Here is a tiny trained network, its code and every weight. The questions are about switching its units off for an input and a class, where a switched-off unit gives its printed mean instead of its output.

import numpy as np


def w(rows, s, z=0):
    codes = np.array(rows[::2]) - 128.0
    scale = np.full(codes.shape[1], s)
    scale[-1] = z or s
    return codes * scale


def f(y):
    return y / 2 * (1 + np.tanh(0.7978845608 * (y + 0.044715 * y**3)))


def log_softmax(a):
    a = a - a.max(-1, keepdims=True)
    return a - np.log(np.exp(a).sum(-1, keepdims=True))


def net(x, mask):
    res = np.array(x, float).reshape(1, 8) / 4 @ E
    y = f(res @ A[0][:, :-1].T + A[0][:, -1])
    res = res + np.where(mask, y, B[0][:, -1]) @ B[0][:, :-1]
    return log_softmax(res[-1] @ U[:, :-1].T + U[:, -1])


A, B = {}, {}
E = w([
[127,128,128],'x0',
[222,41,75],'x1',
[201,209,97],'x2',
[129,130,127],'x3',
[198,109,253],'x4',
[126,129,129],'x5',
[127,129,130],'x6',
[127,128,126],'x7',
],0.005)
A[0] = w([
[175,191,101,78],'N0',
[201,227,103,47],'N1',
[122,139,116,36],'N2',
[181,129,232,40],'N3',
[139,122,170,102],'N4',
[181,72,85,42],'N5',
[38,16,165,45],'N6',
[168,96,130,1],'N7',
[116,145,49,15],'N8',
[117,141,102,64],'N9',
[73,134,27,48],'N10',
[166,123,225,94],'N11',
[144,139,170,16],'N12',
[209,35,69,64],'N13',
[172,183,111,44],'N14',
[165,125,207,81],'N15',
[47,224,184,54],'N16',
[61,50,147,53],'N17',
[52,214,183,56],'N18',
[186,61,82,58],'N19',
[139,125,155,158],'N20',
[179,128,226,37],'N21',
[71,136,28,46],'N22',
[93,158,144,63],'N23',
[47,216,187,38],'N24',
[134,126,129,161],'N25',
[67,136,16,40],'N26',
[136,142,145,6],'N27',
[130,111,111,19],'N28',
[157,120,166,31],'N29',
[169,177,125,86],'N30',
[226,254,104,62],'N31',
[132,122,137,183],'N32',
[148,165,107,59],'N33',
[205,41,71,39],'N34',
[192,55,78,24],'N35',
[55,30,162,68],'N36',
[80,65,154,84],'N37',
[168,124,218,79],'N38',
[101,130,70,48],'N39',
[202,231,100,41],'N40',
[157,128,191,86],'N41',
[91,181,168,19],'N42',
[139,124,124,147],'N43',
],0.0069,0.0044)
B[0] = w([
[111,79,135,89],'N0',
[96,50,151,101],'N1',
[172,95,125,23],'N2',
[180,123,30,152],'N3',
[135,122,103,114],'N4',
[174,138,172,86],'N5',
[101,19,156,153],'N6',
[202,104,131,27],'N7',
[180,80,69,58],'N8',
[159,109,115,52],'N9',
[192,127,25,152],'N10',
[151,133,42,197],'N11',
[184,94,104,29],'N12',
[173,197,225,188],'N13',
[128,76,144,50],'N14',
[156,131,63,147],'N15',
[203,163,227,201],'N16',
[120,51,139,104],'N17',
[198,152,214,184],'N18',
[165,152,184,117],'N19',
[120,143,110,197],'N20',
[180,119,37,137],'N21',
[192,129,26,151],'N22',
[170,114,147,71],'N23',
[205,152,213,175],'N24',
[119,139,129,190],'N25',
[198,129,4,168],'N26',
[181,84,122,10],'N27',
[174,95,135,15],'N28',
[176,110,102,43],'N29',
[119,98,133,87],'N30',
[70,31,166,162],'N31',
[110,147,126,242],'N32',
[142,86,126,48],'N33',
[182,171,207,147],'N34',
[187,143,185,100],'N35',
[97,43,151,149],'N36',
[108,76,142,117],'N37',
[158,130,48,165],'N38',
[174,114,89,69],'N39',
[95,44,149,100],'N40',
[149,128,82,124],'N41',
[200,104,160,59],'N42',
[123,139,132,162],'N43',
],0.032,0.0013)
U = w([
[210,119,204,62],'0',
[177,89,54,89],'1',
[91,126,133,229],'2',
[94,122,135,210],'3',
[93,121,135,166],'4',
[94,120,134,126],'5',
[108,2,158,3],'6',
],0.0075,0.0027)

Each question gives the input, the list of numbers given to net, and the class t.
The units are the neurons (one row each of A and B). Each row of codes is followed by its name. A weight is (code - 128) times the scale printed after its matrix; where a second scale follows, it is the last column's (A, B and U).
mask holds one flag per neuron, in row order. A switched-off neuron (its flag False) gives its mean, the last column of its row in B, instead of its output. The means were averaged over made-up inputs and are rounded, as every weight is.
A unit's drop is (log p(t) with every unit on - log p(t) with that unit switched off) / (log p(t) with every unit on - log p(t) with every unit switched off).
The circuit of an input: a set's keep is (log p(t) with only the set's units on - log p(t) with every unit switched off) / (log p(t) with every unit on - log p(t) with every unit switched off). Starting from the 12 units with the biggest drops (on a tie, the unit counted first), units are removed one at a time, each time the one whose removal leaves the highest keep (on an exact tie, the one counted first), for as long as the keep stays at least 0.8.
units of the circuit, in order: the units of the circuit, biggest drop first
unit that matters most: the unit with the biggest drop
top k neurons: the k neurons with the biggest drops, biggest first
drop when u is switched off: that unit's drop, to one decimal
input [-3,4,-2,-3,-8,-3,-8,-3], class 1: units of the circuit, in order	N26, N10
input [4,-1,3,4,-6,-1,-6,-2], class 1: unit that matters most	N26
input [0,2,-8,-7,-2,6,-7,1], class 6: units of the circuit, in order	N6, N36
input [6,6,-6,-1,1,-1,4,-3], class 0: top 4 neurons	N13, N34, N35, N19
input [-1,-6,3,-6,3,-6,-7,3], class 0: units of the circuit, in order	N16, N18
input [-6,0,7,-3,-6,3,1,4], class 6: units of the circuit, in order	N31, N40, N1
input [-1,-3,1,-2,-7,6,-1,-3], class 1: units of the circuit, in order	N26, N22
input [4,6,6,-1,-5,-4,6,-4], class 0: units of the circuit, in order	N13, N34
input [6,5,7,-3,-4,6,2,2], class 6: units of the circuit, in order	N31, N40
input [5,-4,-8,-3,-4,7,5,3], class 6: top 2 neurons	N6, N36
input [-3,-8,-7,-2,-5,-8,-8,-8], class 0: units of the circuit, in order	N16, N24
input [5,7,4,0,-2,-1,8,1], class 0: units of the circuit, in order	N13, N34
input [4,-7,-8,3,3,2,-7,5], class 6: top 3 neurons	N6, N36, N17
input [5,-8,6,-2,7,8,8,0], class 0: units of the circuit, in order	N16
input [3,0,-8,7,-6,-2,6,3], class 6: top 2 neurons	N6, N36
input [1,0,-8,5,-6,-1,0,3], class 6: top 3 neurons	N6, N36, N17
input [4,8,-4,7,5,-6,3,2], class 0: top 2 neurons	N13, N34
input [-7,2,-3,5,-7,-4,3,2], class 1: drop when N22 is switched off	0.2
input [1,1,-6,6,-6,-2,-8,-2], class 1: drop when N10 is switched off	0.5
input [-8,2,-3,-7,-8,5,-4,5], class 1: drop when N22 is switched off	0.1
input [3,3,8,6,-1,3,-6,1], class 6: drop when N40 is switched off	0.2
input [-5,-6,5,4,2,2,0,-3], class 0: unit that matters most	N16
